Below are the code and all the weights of a small trained network. Each question names an input and a target symbol and asks about switching units off, where a switched-off unit gives its printed mean instead of its output.

import numpy as np


def w(rows, s, z=0):
    codes = np.array(rows[::2]) - 128.0
    scale = np.full(codes.shape[1], s)
    scale[-1] = z or s
    return codes * scale


def f(y):
    return y / 2 * (1 + np.tanh(0.7978845608 * (y + 0.044715 * y**3)))


def softmax(a):
    e = np.exp(a - a.max(-1, keepdims=True))
    return e / e.sum(-1, keepdims=True)


def log_softmax(a):
    a = a - a.max(-1, keepdims=True)
    return a - np.log(np.exp(a).sum(-1, keepdims=True))


def net(x, mask):
    ids = ['Ωγδεζθ'.index(c) for c in x.split()]
    T = len(ids)
    res = E[ids] + P[:T]
    u = 0
    for l in range(2):
        r = res
        for j in range(3):
            rows = slice(3 * j, 3 * j + 3)
            q, k, v = (r @ M[l][rows].T for M in (Q, K, V))
            z = softmax(np.where(np.tri(T) > 0, q @ k.T / 3**0.5, -1e9)) @ v
            o = O[l][rows]
            res = res + np.where(mask[u + j], z, o[:, -1]) @ o[:, :-1]
        u += 3
        y = f(res @ A[l][:, :-1].T + A[l][:, -1])
        res = res + np.where(mask[u : u + 16], y, B[l][:, -1]) @ B[l][:, :-1]
        u += 16
    return log_softmax(res[-1] @ U[:, :-1].T + U[:, -1])


Q, K, V, O, A, B = {}, {}, {}, {}, {}, {}
E = w([
[145,110,60,223,176,160,117],'Ω',
[153,112,109,93,170,122,1],'γ',
[201,198,195,194,65,37,95],'δ',
[52,79,206,133,129,173,140],'ε',
[20,180,72,66,112,129,108],'ζ',
[34,159,30,189,139,135,150],'θ',
],0.0099)
P = w([
[88,105,77,110,253,52,183],'0',
[106,102,68,140,146,92,160],'1',
[92,128,91,149,133,119,124],'2',
[83,142,115,161,123,137,98],'3',
[86,160,133,162,116,155,91],'4',
[93,162,155,166,103,172,74],'5',
[86,166,165,176,88,181,69],'6',
[102,170,177,172,75,195,62],'7',
[106,180,178,168,61,207,60],'8',
[120,176,172,162,50,228,50],'9',
],0.0059)
Q[0] = w([
[129,132,143,136,116,152,98],'L0H0',
[127,138,147,140,111,148,95],'L0H0',
[138,112,111,121,149,95,167],'L0H0',
[149,131,90,100,152,72,137],'L0H1',
[154,131,93,104,151,73,139],'L0H1',
[113,120,152,151,109,156,150],'L0H1',
[162,111,144,98,106,123,172],'L0H2',
[87,175,164,215,90,172,8],'L0H2',
[56,218,136,199,68,164,83],'L0H2',
],0.012)
K[0] = w([
[150,149,145,151,99,82,146],'L0H0',
[146,146,137,142,116,81,137],'L0H0',
[110,117,112,122,140,177,105],'L0H0',
[71,107,112,133,135,163,158],'L0H1',
[72,108,109,129,136,157,159],'L0H1',
[153,123,117,104,140,100,112],'L0H1',
[111,125,7,113,213,93,158],'L0H2',
[145,186,148,164,62,123,117],'L0H2',
[160,178,158,166,91,122,94],'L0H2',
],0.012)
V[0] = w([
[156,222,167,149,84,29,149],'L0H0',
[193,213,188,161,41,51,122],'L0H0',
[179,200,174,168,41,78,118],'L0H0',
[119,173,127,229,113,96,202],'L0H1',
[105,73,96,66,172,150,107],'L0H1',
[147,112,105,66,135,148,69],'L0H1',
[158,101,255,208,59,136,135],'L0H2',
[17,95,34,171,190,201,226],'L0H2',
[224,212,51,134,167,4,108],'L0H2',
],0.006)
O[0] = w([
[135,183,116,127,194,141,185,82],'L0H0',
[125,201,102,107,173,155,176,32],'L0H0',
[130,201,100,101,164,156,171,53],'L0H0',
[135,199,104,160,127,107,110,115],'L0H1',
[133,62,160,131,103,120,112,167],'L0H1',
[124,87,136,100,128,152,129,135],'L0H1',
[199,136,83,125,109,172,149,254],'L0H2',
[121,132,160,162,99,33,113,84],'L0H2',
[83,144,146,152,255,181,115,72],'L0H2',
],0.0076,0.0024)
A[0] = w([
[66,124,112,134,244,226,170,34],'L0N0',
[170,84,95,79,53,189,107,64],'L0N1',
[148,121,100,173,2,104,154,201],'L0N2',
[23,181,73,127,102,79,143,191],'L0N3',
[166,198,118,84,142,134,211,92],'L0N4',
[187,190,100,69,137,177,208,79],'L0N5',
[75,84,176,187,139,90,125,146],'L0N6',
[135,74,180,155,71,139,161,160],'L0N7',
[36,159,91,23,94,72,81,203],'L0N8',
[82,133,150,101,115,117,110,115],'L0N9',
[191,97,120,83,74,91,40,216],'L0N10',
[58,57,246,61,125,113,160,114],'L0N11',
[92,135,106,191,73,42,168,118],'L0N12',
[93,60,225,50,106,122,108,168],'L0N13',
[187,67,174,156,161,46,30,174],'L0N14',
[109,110,56,149,130,144,139,249],'L0N15',
],0.0061,0.0018)
B[0] = w([
[254,210,77,139,97,80,118,247],'L0N0',
[148,20,92,79,51,157,54,165],'L0N1',
[185,132,108,132,61,41,200,236],'L0N2',
[63,165,43,127,116,111,176,161],'L0N3',
[116,184,98,85,216,91,165,164],'L0N4',
[133,211,97,128,230,89,161,198],'L0N5',
[100,136,185,176,184,107,150,219],'L0N6',
[144,99,169,121,117,113,186,212],'L0N7',
[31,163,67,37,113,128,94,179],'L0N8',
[91,133,137,96,128,117,129,150],'L0N9',
[188,128,120,80,62,80,43,236],'L0N10',
[96,96,227,39,168,106,213,227],'L0N11',
[100,183,110,196,133,82,174,194],'L0N12',
[126,111,205,43,142,93,155,251],'L0N13',
[199,161,202,164,148,44,36,254],'L0N14',
[158,119,69,185,110,143,138,165],'L0N15',
],0.0058,0.0054)
Q[1] = w([
[82,136,129,153,167,201,254],'L1H0',
[68,32,209,114,97,103,167],'L1H0',
[110,163,81,96,148,137,103],'L1H0',
[110,69,139,129,84,120,133],'L1H1',
[93,99,164,98,119,138,156],'L1H1',
[96,141,94,183,123,143,206],'L1H1',
[134,130,128,133,154,132,130],'L1H2',
[105,71,147,123,82,116,129],'L1H2',
[148,72,164,174,140,124,117],'L1H2',
],0.011)
K[1] = w([
[161,170,132,117,115,37,141],'L1H0',
[144,104,101,118,2,131,132],'L1H0',
[68,150,151,102,208,111,142],'L1H0',
[142,146,95,139,99,174,131],'L1H1',
[153,139,112,107,42,117,130],'L1H1',
[112,167,124,198,135,54,124],'L1H1',
[154,141,135,137,136,116,133],'L1H2',
[83,102,107,134,101,156,85],'L1H2',
[152,93,118,191,120,173,61],'L1H2',
],0.0088)
V[1] = w([
[227,91,197,227,138,107,40],'L1H0',
[37,153,110,65,119,82,67],'L1H0',
[123,155,25,255,141,141,142],'L1H0',
[81,105,181,126,142,88,147],'L1H1',
[146,144,89,177,115,111,43],'L1H1',
[204,99,137,94,112,159,100],'L1H1',
[150,112,167,170,123,82,117],'L1H2',
[64,140,137,220,147,103,141],'L1H2',
[126,144,125,153,162,132,64],'L1H2',
],0.0066)
O[1] = w([
[139,47,96,154,215,255,150,186],'L1H0',
[185,134,68,26,116,52,172,186],'L1H0',
[83,78,207,97,162,96,32,55],'L1H0',
[138,90,154,137,76,194,124,248],'L1H1',
[108,97,94,52,238,143,144,121],'L1H1',
[90,173,113,164,158,131,155,103],'L1H1',
[161,57,162,153,75,133,110,205],'L1H2',
[193,134,126,132,111,173,130,148],'L1H2',
[169,132,82,123,88,67,190,140],'L1H2',
],0.0064,0.013)
A[1] = w([
[146,173,64,94,156,81,161,3],'L1N0',
[160,63,148,190,180,159,99,87],'L1N1',
[92,104,134,142,196,173,103,99],'L1N2',
[117,143,154,74,125,91,113,98],'L1N3',
[94,72,167,186,161,196,74,139],'L1N4',
[25,135,91,244,107,105,155,188],'L1N5',
[53,137,134,84,189,162,118,142],'L1N6',
[130,17,129,160,115,149,126,223],'L1N7',
[167,108,199,144,81,89,76,36],'L1N8',
[58,103,208,87,112,161,39,145],'L1N9',
[127,52,142,191,113,119,83,126],'L1N10',
[44,94,188,123,119,116,43,108],'L1N11',
[158,122,142,121,135,82,143,63],'L1N12',
[104,116,117,131,180,165,122,49],'L1N13',
[170,100,174,141,95,81,94,51],'L1N14',
[120,52,116,2,162,88,127,92],'L1N15',
],0.0072,0.0032)
B[1] = w([
[122,96,188,212,116,155,79,165],'L1N0',
[39,162,112,95,93,184,120,174],'L1N1',
[111,157,119,115,52,84,139,143],'L1N2',
[108,98,90,123,169,120,163,147],'L1N3',
[29,155,147,146,65,190,77,167],'L1N4',
[67,23,98,197,243,1,73,137],'L1N5',
[113,148,85,80,72,37,184,137],'L1N6',
[193,123,167,106,116,87,97,250],'L1N7',
[61,179,55,140,128,123,194,201],'L1N8',
[126,117,134,238,152,83,117,154],'L1N9',
[182,173,152,125,98,133,150,195],'L1N10',
[132,114,112,219,176,60,145,148],'L1N11',
[79,127,104,127,134,141,121,151],'L1N12',
[104,149,105,121,103,98,160,134],'L1N13',
[72,168,74,123,127,146,175,196],'L1N14',
[89,78,127,136,202,231,74,188],'L1N15',
],0.0072,0.013)
U = w([
[3,156,66,40,116,142,154,71],'Ω',
[188,169,159,84,50,79,139,169],'γ',
[133,159,88,170,192,171,198,4],'δ',
[95,129,186,216,102,176,72,67],'ε',
[101,98,104,227,189,49,135,203],'ζ',
[182,69,167,43,179,152,74,210],'θ',
],0.0045,0.0033)

Each question gives the input, a string of symbols that net reads in full, and the target symbol t.
The units are the heads (3 rows each of Q, K, V and O) and the neurons (one row each of A and B). Each row of codes is followed by its name. A weight is (code - 128) times the scale printed after its matrix; where a second scale follows, it is the last column's (O, A, B and U).
mask holds one flag per unit, layer by layer, with each layer's heads first. A switched-off unit (its flag False) gives its mean, the last column of its rows in O or B, instead of its output. The means were averaged over made-up inputs and are rounded, as every weight is.
A unit's drop is (log p(t) with every unit on - log p(t) with that unit switched off) / (log p(t) with every unit on - log p(t) with every unit switched off).
unit that matters most: the unit with the biggest drop
k most important neurons: the k neurons with the biggest drops, biggest first
top k neurons in layer l: the k neurons of layer l with the biggest drops, biggest first
which heads matter: for each layer, one digit per head in row order, 1 if its drop is at least 0.15 and else 0, layers parted by /
input Ω δ ε γ ε Ω ε θ ε θ, target Ω: most important neuron : (L0N14)
input θ δ γ ε γ γ ζ θ γ, target θ: which heads matter : 101 / 110
input Ω ε ε ε δ γ, target Ω: 3 most important neurons : (L0N14 L1N1 L0N6)
input ε ε δ γ, target ε: which heads matter : 101 / 100
input θ γ γ δ, target θ: which heads matter : 001 / 110
input γ δ ε ε γ γ θ, target δ: which heads matter : 101 / 100
input θ γ δ ζ, target θ: which heads matter : 001 / 110
input ε ε ε ε Ω, target ε: which heads matter : 100 / 100
input Ω δ ε Ω, target Ω: which heads matter : 101 / 110
input ε θ Ω ε θ γ δ ζ, target ε: which heads matter : 101 / 111
input ε γ ε ε θ γ δ ε ε Ω, target ε: top 2 neurons in layer 0 : (L0N11 L0N13)
input ε δ γ ε θ ζ ε, target ε: 3 most important neurons : (L0N0 L0N11 L0N13)
input ζ δ ε ε θ γ ε Ω, target γ: top 2 neurons in layer 0 : (L0N6 L0N11)
input ε θ ε θ ε ε θ γ, target θ: unit that matters most : L0H2
input ε ε ε δ ε ε ε, target ε: 2 most important neurons : (L0N11 L0N0)
input γ ε ε ε ε, target γ: which heads matter : 001 / 100
input δ θ γ, target ζ: top 2 neurons in layer 1 : (L1N11 L1N9)
input δ γ ε ε, target ζ: 2 most important neurons : (L1N11 L1N9)
input γ ζ ε ζ ζ ε ζ ε, target Ω: 2 most important neurons : (L0N11 L0N8)
input γ ε ε ε γ, target γ: top 3 neurons in layer 0 : (L0N14 L0N11 L0N10)
input ε ε Ω γ ε δ ζ ε Ω γ, target ε: top 2 neurons in layer 0 : (L0N11 L0N13)
input δ ζ ε Ω, target ζ: unit that matters most : L0H0
input θ ε ε ε θ, target γ: which heads matter : 101 / 011
input ε ε γ ε ε γ ε γ ε, target θ: top 2 neurons in layer 0 : (L0N11 L0N10)
input γ Ω Ω ε θ, target ζ: 3 most important neurons : (L1N5 L0N12 L0N3)
input δ ζ θ δ ζ ε ε γ θ δ, target ζ: 2 most important neurons : (L0N5 L1N0)
input ε θ ε ζ ε, target Ω: unit that matters most : L0H2
input ε Ω ζ ζ, target Ω: top 3 neurons in layer 1 : (L1N7 L1N15 L1N3)
input ε ζ ζ, target Ω: which heads matter : 001 / 100
